Below is a small trained network, with its code and all its weights. Each question gives an input and a class and asks what happens when units are switched off, that is, made to give their printed mean instead of their output.

import numpy as np


def w(rows, s, z=0):
    codes = np.array(rows[::2]) - 128.0
    scale = np.full(codes.shape[1], s)
    scale[-1] = z or s
    return codes * scale


def f(y):
    return np.maximum(y, 0)


def log_softmax(a):
    a = a - a.max(-1, keepdims=True)
    return a - np.log(np.exp(a).sum(-1, keepdims=True))


def net(x, mask):
    res = np.array(x, float).reshape(1, 5) / 4 @ E
    y = f(res @ A[0][:, :-1].T + A[0][:, -1])
    res = res + np.where(mask, y, B[0][:, -1]) @ B[0][:, :-1]
    return log_softmax(res[-1] @ U[:, :-1].T + U[:, -1])


A, B = {}, {}
E = w([
[139,120,115,233],'x0',
[93,229,42,136],'x1',
[128,130,132,128],'x2',
[129,129,129,129],'x3',
[246,155,97,99],'x4',
],0.011)
A[0] = w([
[135,51,192,164,39],'N1',
[62,165,141,14,7],'N2',
[226,167,110,140,3],'N3',
[152,39,170,154,120],'N4',
[84,147,140,28,194],'N5',
[30,76,152,97,31],'N6',
[78,135,122,179,102],'N7',
[187,122,140,43,157],'N8',
[140,88,148,132,162],'N9',
[82,148,120,179,105],'N10',
[115,154,161,139,88],'N11',
[113,213,117,124,146],'N12',
[55,104,144,125,135],'N13',
[194,96,159,80,113],'N14',
[173,124,140,250,110],'N15',
[103,229,78,107,168],'N16',
[146,71,164,135,195],'N17',
[95,138,174,120,66],'N18',
[83,137,112,162,102],'N19',
[118,203,113,116,52],'N20',
[220,124,169,76,134],'N21',
[151,106,132,87,148],'N22',
[217,156,122,151,82],'N23',
[103,117,93,144,95],'N24',
[110,232,86,109,4],'N25',
[92,199,108,206,125],'N26',
[149,139,106,149,46],'N27',
[220,174,133,135,135],'N28',
[87,110,136,120,194],'N29',
[147,110,120,134,88],'N30',
[89,137,125,55,215],'N31',
[158,122,143,113,133],'N32',
[184,151,96,134,134],'N33',
[137,129,164,106,99],'N34',
[202,172,116,133,71],'N35',
[67,102,137,120,208],'N36',
[114,167,117,185,125],'N37',
[119,164,160,141,94],'N38',
[102,110,120,182,81],'N39',
[130,157,109,83,66],'N40',
[180,116,89,114,39],'N41',
],0.015,0.0075)
B[0] = w([
[46,132,138,130,211],'N1',
[9,121,146,150,198],'N2',
[10,115,177,138,199],'N3',
[73,116,235,140,237],'N4',
[139,109,239,139,237],'N5',
[190,129,214,116,200],'N6',
[123,137,77,103,173],'N7',
[174,143,22,116,241],'N8',
[153,121,154,131,192],'N9',
[135,140,66,137,172],'N10',
[135,137,119,108,133],'N11',
[101,132,129,153,195],'N12',
[116,111,204,152,197],'N13',
[162,140,61,134,224],'N14',
[85,114,251,120,228],'N15',
[38,105,147,108,234],'N16',
[188,139,144,131,232],'N17',
[163,150,120,158,151],'N18',
[135,136,84,125,163],'N19',
[144,131,188,127,168],'N20',
[170,132,35,111,249],'N21',
[146,144,85,139,186],'N22',
[121,122,213,137,208],'N23',
[137,126,110,136,144],'N24',
[195,106,220,149,191],'N25',
[153,149,19,123,202],'N26',
[107,142,124,133,140],'N27',
[168,121,164,132,229],'N28',
[87,127,118,122,189],'N29',
[138,137,139,129,140],'N30',
[190,131,173,123,221],'N31',
[144,137,103,119,170],'N32',
[144,138,143,108,198],'N33',
[128,143,123,129,154],'N34',
[100,108,191,154,195],'N35',
[64,125,122,123,211],'N36',
[141,135,69,114,174],'N37',
[134,121,100,139,132],'N38',
[130,118,106,100,161],'N39',
[176,157,130,132,158],'N40',
[96,131,153,137,164],'N41',
],0.03,0.012)
U = w([
[255,79,224,132,123],'0',
[50,85,156,133,222],'1',
[191,127,5,88,2],'2',
],0.0094,0.00054)

Each question gives the input, the list of numbers given to net, and the class t.
The units are the neurons (one row each of A and B). Each row of codes is followed by its name. A weight is (code - 128) times the scale printed after its matrix; where a second scale follows, it is the last column's (A, B and U).
mask holds one flag per neuron, in row order. A switched-off neuron (its flag False) gives its mean, the last column of its row in B, instead of its output. The means were averaged over made-up inputs and are rounded, as every weight is.
A unit's drop is (log p(t) with every unit on - log p(t) with that unit switched off) / (log p(t) with every unit on - log p(t) with every unit switched off).
The circuit of an input: a set's keep is (log p(t) with only the set's units on - log p(t) with every unit switched off) / (log p(t) with every unit on - log p(t) with every unit switched off). Starting from the 12 units with the biggest drops (on a tie, the unit counted first), units are removed one at a time, each time the one whose removal leaves the highest keep (on an exact tie, the one counted first), for as long as the keep stays at least 0.8.
circuit, biggest first: the units of the circuit, biggest drop first
most important unit: the unit with the biggest drop
k most important neurons: the k neurons with the biggest drops, biggest first
drop of u: that unit's drop, to one decimal
input [1,2,-5,0,6], class 1: most important unit : N3
input [-4,0,7,6,-7], class 0: 3 most important neurons : N6, N31, N16
input [1,6,6,6,-2], class 2: 3 most important neurons : N26, N4, N15
input [2,1,-2,3,2], class 1: 2 most important neurons : N31, N6
input [-7,-6,-5,-3,1], class 2: 2 most important neurons : N8, N21
input [-6,0,-4,4,-7], class 0: 2 most important neurons : N6, N31
input [3,5,7,0,4], class 1: 2 most important neurons : N16, N3
input [6,7,3,4,5], class 1: 2 most important neurons : N16, N3
input [6,0,0,4,0], class 1: 3 most important neurons : N15, N8, N31
input [6,7,3,4,-4], class 2: drop of N26 : 0.3
input [6,1,-5,-3,-4], class 2: drop of N26 : 0.2
input [4,8,1,-8,8], class 1: drop of N3 : 2.6
input [7,6,8,7,-6], class 2: drop of N26 : 0.2
input [4,1,4,2,8], class 1: circuit, biggest first : N3
